Look-ups in named tables: a row name and a column name give one cell, copied from the table.

gapeb:
,lebu,zitedeb,foto,vomis
pifolol,-53,80,-19,-16
dut,59,-12,-13,-10
bos,-53,80,-19,-16
sovan,-88,71,-14,-12

What is the zitedeb of bos in gapeb?
80
What is the foto of pifolol in gapeb?
-19
What is the foto of bos in gapeb?
-19
What is the lebu of sovan in gapeb?
-88
What is the zitedeb of sovan in gapeb?
71
What is the zitedeb of pifolol in gapeb?
80
What is the lebu of pifolol in gapeb?
-53
What is the lebu of bos in gapeb?
-53
What is the foto of dut in gapeb?
-13
What is the vomis of pifolol in gapeb?
-16
What is the foto of sovan in gapeb?
-14

fos =
,pem,dopoti,vakor
tul,-1,7,7
dirudur,12,-66,-66
dabob,18,8,40
gik,-3,0,47
madu,52,-13,-47
napasam,-5,9,3

tul, pem: -1
dabob, pem: 18
gik, vakor: 47
tul, vakor: 7
gik, pem: -3
dirudur, vakor: -66
napasam, dopoti: 9
dabob, dopoti: 8
napasam, pem: -5
madu, pem: 52
dirudur, pem: 12
madu, dopoti: -13
madu, vakor: -47
dirudur, dopoti: -66
gik, dopoti: 0
napasam, vakor: 3
tul, dopoti: 7
dabob, vakor: 40

sibu.tsv
	meb	ros	kefanov	fel	raso	puna	sovozok	kazep
zegive	-0.5	0.5	0.6	0.4	0.3	-0.2	-0.3	0.4
zovaki	-0.6	-0.4	-0.4	-0.3	-0.4	-0.5	-0.6	-0.6
vubaf	-0.3	-0.4	-0.5	-0.5	-0.4	-0.1	-0.3	-0.5
rop	-0.3	0.0	0.0	-0.1	0.0	0.0	-0.2	-0.1

zovaki, meb -> -0.6
rop, ros -> 0.0
zovaki, kazep -> -0.6
rop, raso -> 0.0
zegive, puna -> -0.2
vubaf, raso -> -0.4
vubaf, puna -> -0.1
rop, kazep -> -0.1
vubaf, meb -> -0.3
vubaf, sovozok -> -0.3
zovaki, fel -> -0.3
zovaki, ros -> -0.4
zovaki, kefanov -> -0.4
vubaf, kefanov -> -0.5
rop, kefanov -> 0.0
rop, fel -> -0.1
zegive, sovozok -> -0.3
rop, sovozok -> -0.2
rop, puna -> 0.0

dufared =
|  | dapura | kikozas | teg |
|---|---|---|---|
| rovudel | -9.918 | -7.930 | -9.759 |
| vutagu | 0.485 | -0.934 | -0.601 |
| fenuge | 5.593 | 0.804 | 5.215 |
| biz | -8.848 | -5.822 | -9.192 |
| vus | 4.157 | 1.836 | 1.641 |
| liro | 5.437 | 2.592 | 6.980 |

What is the dapura of vus in dufared?
4.157
What is the kikozas of biz in dufared?
-5.822
What is the teg of biz in dufared?
-9.192
What is the kikozas of rovudel in dufared?
-7.930
What is the teg of rovudel in dufared?
-9.759
What is the kikozas of liro in dufared?
2.592
What is the dapura of liro in dufared?
5.437
What is the dapura of rovudel in dufared?
-9.918
What is the teg of vutagu in dufared?
-0.601
What is the kikozas of vutagu in dufared?
-0.934
What is the dapura of biz in dufared?
-8.848
What is the dapura of fenuge in dufared?
5.593
What is the kikozas of fenuge in dufared?
0.804
What is the teg of fenuge in dufared?
5.215
What is the kikozas of vus in dufared?
1.836
What is the teg of liro in dufared?
6.980
What is the teg of vus in dufared?
1.641
What is the dapura of vutagu in dufared?
0.485
Row with the largest dapura: fenuge

